[181 124 139 140 146  70  77  96 118 103  86  87  88  77  77 106 157 105
  85 147 173 127  82  87 150 154 137 165 103 163]  nutet
[ 74 128 114 113 108 179 172 155 134 148 164 114 162 173 173 146  97 108
 166 106  82 125 168 108 103 100 117  89 148  91]  mifug
[138 139 147 105  77 163 124 118 150 154 137 165 157 104 140 181 103 127
  82  96  86 146  77  85 145  70 106  87 173  77]  Nokag
[146 138  96 139 145  86  87  77 103 157 127 173 105 150 165 137  70 124
 181 118 103 106 154  77 140  82  85 163  77 147]  fam
[175 121 135 136 141  70  77  94 115 101  85 135  87  76  76 104 153 103
  83 143 168 124  81 141 146 149 133 160 101 158]  pili
[ 78 119 109 108 104 158 152 140 123 134 146 109 145  88 153 132  95 133
 148 102  84 117 149 104 100  98 111  90 134  91]  gigin
Table of tags by key:
[119] -> q_614
[77] -> q_639
[140] -> q_626
[141] -> q_145
[139] -> q_862
[118] -> q_280
key gigin 7:  => q_626
q: [138 139 147 105  77 163 124 118 150 154 137 165 157 104 140 181 103 127
  82  96  86 146  77  85 145  70 106  87 173  77] => Nokag
order: [ 86  77  82  87  70 140  96 157 106 146 127  88 154  85 163 150 103 137
  77  87 165 124 139 147 173 103  77 181 105 118] => nutet
order: [163  77 147 146 138  96 139 145  86  87  77 103 157 127 173 105 150 165
 137  70 124 181 118 103 106 154  77 140  82  85] => fam
q: [175 121 135 136 141  70  77  94 115 101  85 135  87  76  76 104 153 103
  83 143 168 124  81 141 146 149 133 160 101 158] => pili
q: [181 124 139 140 146  70  77  96 118 103  86  87  88  77  77 106 157 105
  85 147 173 127  82  87 150 154 137 165 103 163] => nutet

[156 108 108 179 176 125 154  87 102 102 113 178] -> tuni
[122 152 117  91 144 122  66  91 207 166 122 112] -> Tolug
[139 108 164 156 136 167 111 151 115  59 133  95] -> gido
[143 106  92  88 125 187 129 141 140 123  96 145] -> samor
[183 160 121  71 155  77 130  60 129 125 109 162] -> taze
[ 82 102 101 152 184 109 119 157 180  83 141 123] -> nudi
[129 160  72 155 130 125 121 183  60 162  77 109] -> pafip
[ 77 152 141 115 173 154 143 115  83 114 106 117] -> vusa
[133 108 156  59 164 136 115 111 150 167 139  95] -> ton
[146 101  96 104 113  77 174 158  83 167 131 125] -> Kivud
[170 168 155 162 122 107 108  59 105  90 157 101] -> Gado
tags:
[122] -> q_273
[187] -> q_559
[106] -> q_956
key samor 5:  => q_559
order: [139 115 108  59 111 156  95 164 136 133 167 151] => gido
common Gado tuni:  => [108]
order: [ 77  83 106 114 115 115 117 141 143 152 154 173] => vusa
order: [109  77 162  60 183 121 125 130 155  72 160 129] => pafip
order: [145  96 123 140 141 129 187 125  88  92 106 143] => samor

[ 99 121 105 116 137 121 118 102 104 118] : nipog
[117 134 122 128 125 149 146 109 148 129] : suni
[131 110 136 149 131 125 100  99 113 119] : fiven
[138  82 116 132 117 138 104 131 134  88] : Ginik
[100 111 150  96 152 153 122  97 128 139] : tesib
[114 139 108 141 135 115 107 104 151 186] : gise
Table of tags by key:
[107] -> q_77
[110] -> q_200
[100] -> q_350
key fiven 6:  => q_350
after: [96] => [152]
order: [129 146 148 128 109 117 149 134 125 122] => suni
q: [117 134 122 128 125 149 146 109 148 129] => suni
after: [110] => [136]

[110 139 116 143 136 125  99]  teg
[102 131 127 135  95  98  88]  Zolu
[170 114 127 137 138 132 135]  Figaf
[ 58 139  79 165 162 172  90]  bizes
[130 177 181  76 172  90 155]  nis
[127 119 102 114 140 129 109]  rituv
key -> tag
[58] -> q_363
[164] -> q_581
[76] -> q_977
[114] -> q_183
[165] -> q_877
key bizes 3:  => q_877
after: [130] => [177]
after: [137] => [138]

[134  57 128  79 115 121] = zibe
[150  57  74  97 129 159] = Sulus
[105 181 189 140 119 154] = kugot
[108 203 155 170 138 121] = kamep
[ 75  57  97 159 129 150] = vanaz
order: [159 129  97  74  57 150] => Sulus
after: [155] => [170]
tags:
[138] -> q_886
[115] -> q_569
[129] -> q_155
[57] -> q_586
key zibe 4:  => q_569
q: [150  57  74  97 129 159] => Sulus

[106 111 129 129 156 125 115 148 122 138 136 150 127 156 157 124] -> Romob
[140 146 154 159 162 152 143 158 157 126 149 121 183 126 120 150] -> solu
[129 126 126 120 131 128 117 126  78 123 104 123 142 124 113 115] -> zonog
[115 136 123 129 106 111 127 129 125 156 148 138 157 124 150 156] -> kopo
q: [140 146 154 159 162 152 143 158 157 126 149 121 183 126 120 150] => solu
key -> tag
[148] -> q_892
[117] -> q_473
[116] -> q_477
[128] -> q_828
[127] -> q_231
[129] -> q_204
key kopo 6:  => q_231
order: [150 156 115 136 123 129 106 111 127 129 125 156 148 138 157 124] => kopo
q: [115 136 123 129 106 111 127 129 125 156 148 138 157 124 150 156] => kopo
order: [113 126 131 142 126 129 128 104 126  78 117 123 124 115 123 120] => zonog

[ 76 162 114 116 186 131  79  85 112] = bimik
[147 149  97 155 117 155 111 135 113] = Tomu
[ 76 162 114 136 186 131  79  85 112] = Lusa
[179 130 112 114 107 131 170 120 103] = rabep
[137 127 135 122 108 114 124 149 101] = Kikop
[155 147 155  96 111 117 135 149 113] = Rez
[108 141 118 176 146 128 117 133  83] = lunuv
[ 95 125 128 143 149 131 129 107 129] = Sos
[179 120 112 130 104 114 131  85 107] = pinid
after: [176] => [146]
order: [113 111  97 135 155 155 147 117 149] => Tomu
order: [107  85 131 114 104 130 112 120 179] => pinid
Table of tags by key:
[121] -> q_293
[117] -> q_314
[127] -> q_467
[122] -> q_919
[143] -> q_20
[114] -> q_631
[176] -> q_239
[116] -> q_212
[144] -> q_398
key Kikop 3:  => q_919
after: [143] => [149]
q: [ 95 125 128 143 149 131 129 107 129] => Sos
common Sos Rez:  => [149]

[101 150 129 139 158 111 115 106 115 109 110 109  96 128 116 111 101 182
 151 128 108 128 146  98 136 147 117 191 153 133 157 128 166 181 113 116
  87 126 114 122  85 124 109  95 115 158  99] = Zab
[109  96 151 111 101 146 147 158 106 128 115 133 158 113 182 129 116 101
 122  85 157 115 128  99 110 150 109  98 124 126  86 136 115 191 128 114
  95 153 128 109 117 116 181 139 111 166 108] = Nubam
[101 150 129 139 158 111 115 106 115 109 110 109  96 128 116 111 101 182
 151 128 108 128 146  98 136 147 117 191 153 133 157 128 166 181 113 116
  87 126 114 120  85 124 109 138 115 158  99] = Mife
key -> tag
[123] -> q_615
[109] -> q_78
[120] -> q_669
[122] -> q_961
[158] -> q_59
key Zab 39:  => q_961
q: [101 150 129 139 158 111 115 106 115 109 110 109  96 128 116 111 101 182
 151 128 108 128 146  98 136 147 117 191 153 133 157 128 166 181 113 116
  87 126 114 120  85 124 109 138 115 158  99] => Mife
order: [ 99 158 115  95 109 124  85 122 114 126  87 116 113 181 166 128 157 133
 153 191 117 147 136  98 146 128 108 128 151 182 101 111 116 128  96 109
 110 109 115 106 115 111 158 139 129 150 101] => Zab
q: [101 150 129 139 158 111 115 106 115 109 110 109  96 128 116 111 101 182
 151 128 108 128 146  98 136 147 117 191 153 133 157 128 166 181 113 116
  87 126 114 122  85 124 109  95 115 158  99] => Zab
order: [191 166 122  87 182 151 109 116 111 101 108 124 126  99 117 113 109 146
 158 115  95 106 147 115 139 128 115  98  96 128 181 109 116 129 111 136
 128 128 110 157 150 114 158 101 153 133  85] => Zab

